Read these off the array that follows. Indices start at 0.
1) The entry at row 1, column 1?
2) The entry in row 0 and column 0?
3) The entry in row 2 and column 0?
4) The bottom entry of the column that holds the smallest entry?
5) The entry in row 0 and column 2?
134  111  134  117  140  112  141  121  147  114  145  113  152
117  143  117  137  115  129  112  130  118  128  121  132  116
116  143  120  150  124  150  125  145  128  139  121  137  126
120  122  131  119  138  119  146  116  145  114  151  119  152
132  133  132  129  113  132  121  127  121  137  117  151  121
105  132  140  135  131  132  137  126  142  128  143  110  147
134  119  122  113  127  110  132  110  132  112  146  114  135
119  134  130  140  122  139  120  146  113  148  115  150  116
156  115  121  121  133  121  128  122  129  130  133  139  107
125  116  133  125  132  130  136  127  140  136  141  134  148
1) 143
2) 134
3) 116
4) 125
5) 134
